Each row is followed by its class number.
[ 20  -1  12  -6  18 -19  12  40 -32  26  35 -10  14   7   8 -17 -21  15
  -3  16 -33  38  21   7  28 -22  34 -29  20  55  29  -6  14 -15 -14  18
  -4  -8  -2  18  10  -8 -35]	2
[-20  -4   6  23  14  29 -10   1   4   9 -21   7 -32 -40  42  40  -3 -31
 -69  11  17  58 -11  17 -47 -17  17  -3 -14   9  48 -24   7  20  23  31
 -16  17  -1  14  42 -23  -9]	5
[-18  11  25  21  38 -12 -15   8  11  -8   4 -23   9  -7 -13   2 -16  15
  -8  32 -22 -36  20  18  13 -13   1  -2  16  10  20   2   7  -5   1  16
 -10  34  14 -18  22  -5 -55]	6
[ -5   3 -28   4  -8  49   8  23  -9 -10  -5 -48  21 -35 -10 -24 -13   4
 -22   5 -23  43  42 -23 -13 -14 -41  -4  38 -15  25 -19 -57 -35  13 -48
 -12  25  -1 -29 -16  -3  22]	3
[-42 -40  11 -29 -22   1   2 -34   7 -10  14 -19 -32   4   8 -30 -32 -13
   5  -6  35 -23  -2 -17 -36  13  38 -45 -25   1  52  -5   9  11 -14  19
  17 -62 -10 -12 -36  42  16]	3
[ 32 -28 -19   3  21  -6 -10 -15 -25   7 -25  27 -48  35 -15   8 -18   9
  -1 -28 -32  32 -31  26   1   4  -5 -16 -41   1  13  14  26 -35  14  43
 -21  15   7  29  21  31  43]	2
[-28   4   6   8  45 -25 -58  47   1  -7 -25  -8   6 -13  13  -7 -15   3
  19  28  13   0  -9   5 -10   2   9 -35  28   9  40  26  -6 -18  47   0
 -29 -10  -3 -13  65  31 -21]	0
[  4 -16 -43 -19 -14   9 -16 -21  18 -16 -23 -26  -7  18  18 -14 -12  -8
  -7 -20  13 -24  12 -32 -18  24  -1 -21 -37   1 -15  12 -28  11 -18   9
   5 -28  18  17 -28 -20  36]	5
[ 15 -22  42  16 -26 -13  13 -47   5  -6  20 -12  -6 -37 -41 -19 -67  10
   6 -26  -5 -37 -34 -26  20  15  -2 -43  -8   4  13 -15  18  -8   1  -3
  10 -22   3   1 -31  28  24]	7
[-27  -1   1  -3  31  22 -16 -28  18  -7  12 -11 -11 -53  30  16 -28  -6
 -18  51 -10  56  41  -1  -2 -11  11  13  25 -20  24 -21 -24  -7   3  -1
  -1 -25 -14 -36  23 -34  -3]	7
[  0  18 -12  -8  28   1   6  -7  -4  25  51 -38 -29  -8   4  12 -11  -5
   8  59 -39  26  -9 -18 -18 -22   2 -13 -42   5  -4 -19  26  -6  -2  17
  -5 -17  17 -25 -41   8  -9]	5
[  4 -12  -4  13  11  24  36   1 -47  10  36  44 -25  17 -23  18  -6  -1
 -20  -4 -62   9 -24  27   3  -1  25  -7  23 -34 -15 -24  16 -17 -19  18
  27  30 -38 -14  13  33 -37]	5
[ -8 -13   2  38  -8  23   4  -7 -38  16  12   1 -26  10  -6 -19 -14   3
   8  -9 -21  -2 -11  40  18 -16 -10 -27  10 -11  14  -5   9 -28  48  11
 -28   3   6 -10  15  -1   0]	6
[-37 -19  20 -26 -16  -5  15 -23  24  13  -2  16  16 -34 -26  10 -26 -15
 -17  52 -14  18  12  12  18  -8  29 -43   8  22  33 -23  12  40  -3  42
 -45  -9   0 -16  40  -4 -63]	2
[-30  12   4 -26  46   5  -3  56  39 -34 -28  -4 -44   6 -17  10  -7  27
  33  -7  23   7  50   3  -8   5  23  20 -17 -16  16   8  11  18  17  23
 -23 -29  19 -29   2  37  11]	1
[-10  -5 -21  11 -12  56   4  46 -13  15  -1 -28   0 -16  34  -1   8 -23
 -34 -23  40  -2  37  20   7  -5   0  16   7 -11 -13 -10  -8 -19  28  32
  46  21  11  -5  41 -56 -27]	3
[-34  26  -1 -43  -5 -17   7  -8  22 -10  44   9 -18  -5 -27   5 -29  -6
  27  46 -33  -1  29 -17   3  33 -32  15 -42  15  -8  20  -1  41 -30 -19
 -27 -59  18 -12 -15  11  22]	1
[-38   7 -14  29  24 -20 -38   4  16  -4  16 -22   9 -16  10 -16 -26  43
  11  26  11  13 -22 -13 -11 -20   7  -9   1  -9  40  11  21 -22   9   2
 -30  22 -20  -1  19  37 -30]	0
[  4 -11  25  -3   0  31  29  13   9  24  -1 -38   0  -8   0  10 -33  41
  -8  35  -1  -2 -14  13   7  20  12   9  11  32  16  13  17 -37  -7  -1
   3 -12  16  43  24 -25 -11]	4
[-25 -11 -18  -9  13 -25  29 -54  -4  33 -20   7 -52 -50   0  41  13  -1
 -23 -15 -32   7 -57  26 -10  -9  25   3   0 -10  30 -14  14  18  14  29
  -6  34   2  13  14  13 -19]	2
[-21   8 -38  13 -25   5   4  22   5   9   1  14 -14 -21   5  -9  -8  34
   4  31   9  15   7  27 -11 -11  -5  -2   8   9  -3 -22  11  14  26   3
 -18   0 -13  23  31  13 -58]	2
[-21 -11 -74   6  57   8 -44  44 -43   8  -1  17 -10  22 -23 -16  25  -9
  16 -34 -32  15   3 -25 -15 -19  17 -26   1 -15   3  19  34 -26  -9  32
 -24  50  -8 -23  41  22 -26]	0
[-20 -21   8 -17 -36  18   2  15  43 -15  12  -4 -14 -33 -14  -4   2  63
 -27   1  38  -7  43   6  15  60  29  24  26  20  -4  16  -1  11   7 -10
  14 -57  -5  35  20  -2  -5]	8
[-21 -28 -11 -35  26 -13  -8  85  28 -12 -22  20  -3   3 -13  10 -10  11
  12  45  -2  31  31  -9 -10  -4  23 -63  51  32  41  14  13 -10  26  17
 -35   1  -1  10  36   4 -48]	2
[ -3  21  15 -10  42 -24 -15  27  12 -33  15 -23 -13  -7 -16 -19   3   7
  24  28  20  -3   5 -36  12  -9  -4 -21   7  13  20  -2  21 -18  23  -3
 -12 -10  -9 -17 -77  11  20]	1
[ 32  -6   8   2  42  27  -9   1   6  13 -25 -16 -15 -26 -27   1  11  38
  11  24 -33 -16  29  14 -28 -12  20 -17  26   9  30  15  23 -18  44  -6
 -37  41  25  34  15   5 -26]	6
[  7   6  44  40  34  35  32 -44  37   8 -69  -5  -9 -28   7  -4 -35  25
  -4  13  34 -50  11  15 -33  -2 -18 -27  39 -22   0  14  17 -22  36   1
  -8  10  -2  39  -8  30 -32]	0
[-13 -16   3  -5  50  -3 -12 -32  23 -14  -5 -21  -4 -37  -6 -17 -27  33
   2  13  22  13 -47 -26  22 -10  39 -28   9  15  24 -19  25 -20  40  18
 -26 -65  -6  13 -31  10  13]	7
[ -9 -19 -63 -10  24  -8  31  14 -23  11 -28   6 -52 -16 -37  17  14 -32
   3   3 -35   6 -12  10 -29 -10  -6  -3  -1 -10   6  14  13  -5  15 -10
  10  43  27  28  24   3  24]	2
[ 11  13 -34   3  83  29  13 -13 -56   9 -14 -16  -8 -38  30 -30  25 -11
  30  -4 -21  22 -23 -35 -42 -39 -25  -2   8  -4  16  -6 -20   5  22   0
   6  46  11 -24 -49  39  11]	0
[-10 -11  -9 -18 -36   0   3   8  -3   2  28 -27  -2  28 -23  -8  25   8
  -6   4   0  39  -9   0  15  -6 -11  39  -3  31  17   7 -12 -10 -13 -18
 -16 -40   1   2 -50   3   3]	8
[ -9 -16 -25  51   8  41   3  -7 -36  10  21 -24   2  -2 -11 -22  10  17
 -55  14   1 -23  17   8  -7 -10  20  43 -15  22   8 -12  26 -24 -49   9
  26  55   5  17  43 -27 -10]	8
[ -7  10  22 -15  -9  17  14  10   7  11  43  17  19 -39 -27  29 -46  -1
 -40  33 -26 -13  43  17   5  13  11   1 -18   0  -6   4   0  -6  16  -7
   1 -42  -1  -5  10   2  22]	4
[  7  -5 -22   9  -4  41 -31 -11  -4  -4  23  34  16 -10  13   9  28  12
 -52   2  13  26  28  -3   4   6  14  33 -15 -17 -10   7   9   8  12  24
 -17  -4 -36 -13  15 -14  31]	5
[-36 -14 -18  -6  20   4  30 -56 -10  21  22  -3   0 -37 -33 -20 -26  -2
  -1   5  -6  15  18   9  12 -21  13 -17  -6 -10  12   4  39  15 -26  29
  -8 -24   1 -11 -43  14  47]	8
[ -6 -29   1  18 -25  24  11   8   9   5  -7 -13 -36 -22   0   4 -12  27
 -31  -5   0   9  31  21   7 -35  16  27  19 -24  27   0  15  22   3  49
  -6 -26  -2 -40  -1 -11  -2]	5
[-30   7 -16   4  27   4 -24   8  13   8 -24 -10 -32  -1  -6 -19 -18  11
  31  17  43  14 -63 -24 -22   2  12  20   9 -12   5 -21  41 -26  11  39
 -20 -12 -21  -2  14  33 -22]	1
[ 30  17  -3   7  31   8   7 -12 -13  33  -2 -25   9 -24 -18  -7  41  -1
 -28 -13  12  -5 -20 -37  -6  10   2 -10   5  24 -18  -8  22 -22  15  -1
 -15  60  -5  18 -41  -5 -12]	0
[ -7 -13 -37 -21 -30 -12 -12  30 -14  33  26  -5  -3  26 -22  -4  -8 -28
  28  -4 -41  28  30  -5  18   7  26 -19   0  -8 -16   2  26 -33 -22  17
 -17  -6  12 -17  51 -23  -8]	6
[-10  -3  -1  16  -4 -12 -19  24  -1  -5 -17   4 -25   7  20   9  20 -31
 -58   3  14   5 -54  23  17   1  21  -4 -25   6   0 -43   1 -22  30  15
 -15 -37  -2  10  49 -36   8]	1
[-11  -2   3  -1  61 -14  19  26 -10  -8 -21  -8 -52  58  -2  -3 -10  16
  -1  19  12  -1 -31  -2 -17  -4  42  27 -15  27  37   0  28 -33 -13  28
 -22  13  -7  30 -19  19   9]	1
[  9 -18  69  25  36  47  -5  -7   0  10 -10 -38  12  25   4  10  36 -19
 -61 -17  24 -46 -11  40 -14   2 -24  -5   1   3  25  20 -38  -6   1 -28
  19  12  16  -2 -10 -29 -12]	4
[-18  27  21 -12  22  20 -12  42  13 -29   8  17 -30 -20 -26  14 -21   4
  14 -54 -21  29  16   4  -2 -12 -11  16  22 -14   7 -12 -34  14  41 -15
  16  -1  30 -19  20  20 -23]	3
[ 14  -8  20   5  13  26  14  36 -22   3   8 -13   0  35 -60  49  -1 -10
 -35 -32 -19 -22 -64  -4  26   7   4  -4 -11   5  -2  -5  13 -61  15   2
 -13  13   1 -51 -27  11  45]	5
[ 12 -27  -4  34 -10  54   5 -22  -8   3 -25  36 -31  15  38 -47 -15  -3
 -44 -19  18   1 114   1 -59 -13  -9 -20  -1  33  21  10  25 -20  12  35
   2 -14  22  35  19  13  13]	4
[-15 -35 -28 -31  -3 -55 -49  62  47 -25   6 -15 -16  23  -2   2 -24  37
 -27  36   4  52 -17 -24  17  35   3 -21  25  16  15  15 -17 -41 -27   7
 -15 -25 -23  24  -7 -39  22]	8
[ 36 -15  44  16  24  24  18  16 -17 -10 -19  27   0  -9  27  16  -3  -5
 -55  -7  29   1 -21   3   6   4  -3 -23 -20  21  10 -26  -2 -14  31  33
   2  -3 -20 -12 -19   5  43]	2
[-27   9 -50 -21  -4  -3  23  -8  -6   0 -11  14 -34   0 -17  16 -18  -6
 -25 -13  -9  13   7  23  -4  13  42  -8  -5 -16 -27 -31 -18  10 -40  -9
  -3  24 -19  24  -4 -46  -8]	0
[ -2   6  -9  23  85  40 -15 -30  -9   5 -27 -14 -15  17  15   1  10  27
   6  -5  -9  17 -51  37 -16 -28 -57  25  -1 -21   5   7  -1 -17  14  19
 -24  21   8 -16 -29  12  -1]	6
[-58 -20 -18 -13 -26 -45 -42 -31  39 -42  14 -23 -16   5 -13  -5 -13 -16
 -40  51  17   4  26  27 -25  -4   4  10 -33  -6  54  19 -23  55 -25 -10
  -7 -47  -7 -16 -11  14  13]	5
[ -4  18 -29 -11 -12  25   5  39   3 -21 -31 -49 -25 -13 -24  -5  -3  20
  16 -26   6  -9  42   2  -3  23 -15   4   1 -16   6  -1 -23 -19  28 -14
 -17  -6  -4 -10 -45  32  -2]	1
[ 23  -5  -2 -36  13 -53 -11 -12  -9 -18 -54   2  13 -25  36  20  25 -29
   5  57 -37   8   8   4  -2  -3  30 -20  20  28  51   7 -45   7   7 -21
  -7  36   4  34  43 -24   8]	2
[-13   7  37   1  10  -5   8 -27 -12   9  18   7  -8  33 -44  -3  -9 -38
  49  -7 -13  25  -9   0   3  -4   2  -5   1  16  18  10  45 -13 -17  -4
 -11  28  25   2  13  16  -7]	6
[ -2  19  17  18  27  22  -8  -4   7 -15  -2  -9  -1   4  -5 -21   4 -24
 -12  -1  13   7  32 -61  -9  -3  -4  -5  44  15  -9  -1  -4 -10  -9 -15
   5 -21  -7 -10 -37 -15  -3]	5
[ -3 -60 -44  -3   1 -45   6 -13  -3   5 -19   9 -32 -10  -1 -56  -8  16
 -25  34 -12  35   1 -54 -12  14  30  14   9  33  37  -3  16   5  -2  51
 -35  -7  -3  21  41  35  15]	7
[-23 -26 -41  -5  15  39   6 -17 -27   4  -2  -9  -5   2 -26 -22  15   5
   9 -34 -13  34 -25 -49  -7  -3 -15 -15  15   0  28  13  -5 -15 -17  -6
 -40  49   0 -23 -22   1  23]	0
[-25   9  39  23   6  28   8 -28   3   9  23   0  -3 -36  23  31 -26 -10
 -55  16  -4  23   2  31   7 -36  24 -31  -7  12  39 -36   1   4   7   9
 -15 -24 -17   0  -3 -36 -40]	2
[-23  14  25  24  45  22  36  50   9 -25   9 -22 -43  31  -4   8   7  -7
  12  -1  30  16 -42 -11  18   4  19  14 -28 -29  -7 -31   5 -41  51   8
   5  18   5   1 -11  20 -11]	1
[ -1 -36   0 -16 -19   1 -21  21   6 -14  40   8   6   7   5  -4   1  24
 -38  36   5  18   5 -10  27  46  27 -54  13   2  10   1  -2 -14  14  27
 -16 -14 -49  -9 -10  -5  -2]	5
[ -8   0  30  15 -14  -1 -22   1  10 -33   2 -15  -2 -11 -19  12   5  -7
 -43   8   9 -37  -5   4  19  -4  45 -11 -22  17  25 -18  -6  12  46  14
 -11 -23   5  -9   5   7 -24]	5
[ 18   9  34   8  31   4  31   9   4  -1 -25  63 -11  22  14  39  10  -7
 -37   5   0  -3 -11  18  -6  -2   2  12  10  14 -18  -1  29 -26  -1   4
  10   9  -6  43   9 -25  19]	4
[-11 -23 -10 -13 -50 -12  45  35 -31  42  29   7  -6  13  -9 -29 -12  -6
  39  -5   6  20 -53  16  32 -16  28  10  28  11  -6   3  18  31  11  14
   3 -58  11   3  26   0   7]	5
[ 10  33  -4   6  15  16  16 -79  14  23  13 -12 -40  15   2  11 -26  38
   2  51 -23  -3  -3   3 -37  18 -24  64 -34  -4 -20  14  -3  -7   1  -6
 -18  -7   2  23 -37  41  10]	5
[  8  -8  12 -44  30 -50 -21 -21  41 -10 -31 -18  18 -33  -8  15 -12  -5
 -15  47  -3  22  -6  36   9  -8  15 -52   3  30  35  13  13  -3  18 -12
 -12 -81   9  35  -6   5  32]	2
[-14  -8   7 -12 -53  -6  27  14  13   5   6  11 -21  12  25  12   5 -22
 -22  28   2  23 -46 -53  14  18  -3  37 -18   0 -16 -33 -15  -2  -9  23
 -12 -20 -15  -8  11 -34  -7]	3
[ -4  -1 -44   6   7   3  26   3 -19  27 -11 -51 -57 -44  13  17 -24   1
 -11  16 -10  84 -16  11   4  25  10  14  -7 -13   3 -22  -9 -18  -5 -14
 -10   1 -13  38   8 -53  35]	7
[ 19 -27   8  22  -9   7   7  22 -20   4 -41  32 -52  -3  35   4 -26  15
 -32   5  13  -9  11  37  -6  -4   1  -5  39  18  13  16  30 -34  13  31
   9 -45 -16  19  26 -26  22]	0
[  9  23  63 -16  49  -8   1 -20  19   2 -11 -21  -2  73 -44  25  -2 -34
  17  21  -8 -11  52  54   8 -39  21   5  -4  -6  19  26  24 -26 -18   5
   0  28  17   4 -28  -8 -38]	3
[ 23  -1  33  33  52  38 -37  -8  -6  17  20 -50  27   6   0 -52  12  13
  48  20  16 -35 -16 -15 -17 -10 -48 -16  27  -5  -1  17  16 -27  12  -4
  20  46  21 -21  -1  17 -50]	6
[  0   1  13 -31  38  56   5   7 -10   3   4  13  10  -7  -7  14 -41  10
  26  -9 -16  -9  17  12 -41   1 -11 -69  29  -2  22   4 -39  -1  -3 -37
  -5   2 -16  -7 -44  21 -21]	2
[  9 -24  -4  17   1 -27 -18  14  19 -21 -12   5 -17  17  -5 -45 -11  21
 -10 -33   9  38 -12 -43  22 -23   6   0   6  -9   3  -6 -23  -5   4  12
 -27 -35   4  12 -31 -12  60]	8
[-12   1  20   1  33  12  28  15   0   5  11 -26  -2  14 -17  -7  17   3
  18 -10 -16  25   0   0  32 -11  13 -36  29 -19  20  -6   8 -26  -4 -12
 -24  30  -4  -8 -22 -12 -14]	1
[-36  -9 -34  32   5  37   7  23 -46  18 -13  -4 -34  16 -28 -10 -29 -20
   5 -29  -5  17 -44 -26 -13 -13  29   8  20   0   5 -31  10 -51 -16  13
 -10  12  -5  -5  27  -2  -1]	8
[ 20 -21  32   1   0  15   3 -25 -52   4  -3 -44  17   1  -1 -32  27 -44
  39  45 -16  -9 -14 -14   3  26 -30 -10  13  51  49  25  -8 -14  15   1
   6  83  36   5  31   3 -26]	6
[-24 -22  11  -3 -14 -15  18 -11   1   3  28   3 -15   8 -55   8  -5 -43
 -27 -22 -74  -4  23  -9   9  20  12 -26  12 -10  10   8  -9   2 -36 -17
  -4  18  18   7  36  -9 -35]	6
[  5   0  17  24   2 -13  10  25  16  22  27 -24 -58  -2 -18 -15 -26  48
  19 -28   3   6   2  22  -6  19 -21  15   2 -33 -12  20 -28   3  35 -17
  13  11  22  25 -17  29  11]	8
[-13 -26 -27   4 -75  10 -24 -21 -14  16 -20 -17 -21  24 -10 -26  16   6
  31  21  36 -32  34   8 -18  25  13  -1 -44  41  17  23  60  -5 -30  15
 -29 -43   8  14  32  10  17]	8
[  8   7  -9 -47 -10 -16  23  14 -27  12   1 -20  30   7 -19   6  -1 -38
  -2  56 -40  13  55  22   8  -3  21 -20 -19  73  35  13 -18  20 -11 -15
 -31 -12  20  30   4  -8 -25]	2
[-44  -6   0  50  21  51  29  30  10  12 -17 -23 -47 -82  15  26 -48  35
 -17   1   1  10  27  34   3   7  -7  -2  56 -62   5 -18 -14  -7  27  -8
   8  -3 -14 -31  58 -26 -23]	7
[ 13  16  -8 -15 -23 -40  -7 -54   7 -16  -8  11 -12  -2 -44   5   5 -31
 -10 -26 -42 -75  14 -11 -14   2  -5  31 -26 -30 -23  12 -42  48   6  -6
  12  -9  10 -20 -44  54   4]	5
[ -5 -23 -29 -18 -23 -24  -2 -66  21  11  11  19  -4 -26  46  13   4 -25
 -15 -12 -15  43 -29 -34  14   7  -4  -8 -42 -28 -12 -15   4  10 -13  33
 -10 -37 -18   3 -10 -16  25]	7
[-17 -16 -40  -3 -13   1  -1  14 -18  15  -5  15 -15  16 -20 -26  -2 -21
   5  -4  -6  14  -3 -30 -43  -1 -51 -18 -16  32  21  30  14  -6  25   4
 -39   4  21  20 -16  38  22]	4
